Below is a small trained network, with its code and all its weights. Each question gives an input and a class and asks what happens when units are switched off, that is, made to give their printed mean instead of their output.

import numpy as np


def w(rows, s, z=0):
    codes = np.array(rows[::2]) - 128.0
    scale = np.full(codes.shape[1], s)
    scale[-1] = z or s
    return codes * scale


def f(y):
    return y / 2 * (1 + np.tanh(0.7978845608 * (y + 0.044715 * y**3)))


def log_softmax(a):
    a = a - a.max(-1, keepdims=True)
    return a - np.log(np.exp(a).sum(-1, keepdims=True))


def net(x, mask):
    res = np.array(x, float).reshape(1, 7) / 4 @ E
    y = f(res @ A[0][:, :-1].T + A[0][:, -1])
    res = res + np.where(mask, y, B[0][:, -1]) @ B[0][:, :-1]
    return log_softmax(res[-1] @ U[:, :-1].T + U[:, -1])


A, B = {}, {}
E = w([
[149,155,42,220,187,148,1,140],'x0',
[111,138,131,96,152,122,114,158],'x1',
[118,142,136,127,144,142,138,129],'x2',
[134,161,129,128,136,149,151,106],'x3',
[127,140,127,111,138,123,121,143],'x4',
[47,171,137,187,93,45,114,74],'x5',
[141,106,115,132,98,113,113,128],'x6',
],0.0071)
A[0] = w([
[193,38,127,89,169,229,123,148,96],'neuron 0',
[183,79,125,83,171,193,114,145,82],'neuron 1',
[3,132,147,169,117,83,113,68,128],'neuron 2',
[125,90,121,76,119,88,194,105,60],'neuron 3',
[140,125,8,173,149,153,75,100,104],'neuron 4',
[142,126,132,94,40,110,182,80,231],'neuron 5',
[132,105,182,65,79,97,196,117,115],'neuron 6',
[76,117,153,84,190,94,108,160,255],'neuron 7',
[6,125,133,154,132,11,103,129,130],'neuron 8',
[169,160,110,210,197,151,67,152,80],'neuron 9',
],0.0064,0.0034)
B[0] = w([
[135,175,90,100,92,45,255,130,238],'neuron 0',
[155,196,140,108,122,32,174,148,192],'neuron 1',
[187,175,67,40,89,109,196,98,222],'neuron 2',
[61,91,180,114,121,98,112,131,163],'neuron 3',
[81,90,182,155,180,92,73,140,232],'neuron 4',
[118,96,100,117,159,157,84,202,252],'neuron 5',
[43,86,185,149,198,148,90,171,240],'neuron 6',
[197,134,111,166,101,225,89,97,213],'neuron 7',
[167,131,101,39,105,127,178,181,231],'neuron 8',
[82,114,201,119,188,64,148,165,229],'neuron 9',
],0.0073,0.0039)
U = w([
[2,88,193,124,226,102,83,121,7],'0',
[208,189,55,60,105,63,190,93,5],'1',
[158,90,79,97,176,204,102,77,255],'2',
[146,160,121,139,110,200,100,132,220],'3',
],0.0067,0.0024)

Each question gives the input, the list of numbers given to net, and the class t.
The units are the neurons (one row each of A and B). Each row of codes is followed by its name. A weight is (code - 128) times the scale printed after its matrix; where a second scale follows, it is the last column's (A, B and U).
mask holds one flag per neuron, in row order. A switched-off neuron (its flag False) gives its mean, the last column of its row in B, instead of its output. The means were averaged over made-up inputs and are rounded, as every weight is.
A unit's drop is (log p(t) with every unit on - log p(t) with that unit switched off) / (log p(t) with every unit on - log p(t) with every unit switched off).
The circuit of an input: a set's keep is (log p(t) with only the set's units on - log p(t) with every unit switched off) / (log p(t) with every unit on - log p(t) with every unit switched off). Starting from all 10 units, units are removed one at a time, each time the one whose removal leaves the highest keep (on an exact tie, the one counted first), for as long as the keep stays at least 0.8.
circuit, biggest first: the units of the circuit, biggest drop first
most important unit: the unit with the biggest drop
top k neurons: the k neurons with the biggest drops, biggest first
drop of u: that unit's drop, to one decimal
input [8,-8,-1,-5,2,4,8], class 0: most important unit : neuron 4
input [-4,-6,0,-2,6,8,-6], class 1: top 2 neurons : (neuron 2; neuron 8)
input [5,2,-3,2,3,8,-6], class 1: top 3 neurons : (neuron 2; neuron 8; neuron 6)
input [7,-3,8,0,-3,-8,8], class 1: top 4 neurons : (neuron 0; neuron 1; neuron 6; neuron 5)
input [2,-7,2,7,6,-8,7], class 1: top 2 neurons : (neuron 0; neuron 1)
input [-5,-5,5,1,-6,-1,4], class 0: circuit, biggest first : (neuron 6; neuron 2)
input [-5,8,-2,-3,8,4,-8], class 2: circuit, biggest first : (neuron 7; neuron 9; neuron 1)
input [5,1,-7,5,2,-4,3], class 0: top 4 neurons : (neuron 4; neuron 9; neuron 2; neuron 8)
input [1,1,4,-3,-1,6,8], class 1: circuit, biggest first : (neuron 2; neuron 8)
input [-8,-3,5,-8,0,-7,-2], class 0: top 2 neurons : (neuron 6; neuron 3)
input [5,1,-2,-4,3,8,-3], class 1: top 2 neurons : (neuron 2; neuron 8)
input [-7,1,-4,-3,-1,0,0], class 0: top 2 neurons : (neuron 6; neuron 3)
input [-2,5,-4,-2,-4,-8,6], class 1: top 2 neurons : (neuron 0; neuron 1)
input [8,2,8,-1,3,-2,4], class 0: most important unit : neuron 9
input [4,3,4,-2,-8,-8,-2], class 1: top 3 neurons : (neuron 0; neuron 1; neuron 6)
input [0,-7,-7,6,5,-8,1], class 1: top 2 neurons : (neuron 0; neuron 1)
input [-4,6,5,6,8,8,1], class 1: top 3 neurons : (neuron 2; neuron 8; neuron 4)
input [-8,2,-3,-8,6,-3,6], class 0: drop of neuron 3 : 0.1
input [-3,8,6,-5,-4,8,4], class 1: drop of neuron 8 : 0.2
input [-1,-5,-1,-5,1,7,2], class 1: drop of neuron 2 : 0.4
input [-7,4,4,6,-7,-7,-5], class 0: most important unit : neuron 6
input [7,6,-7,-7,4,-2,7], class 0: drop of neuron 9 : 0.4
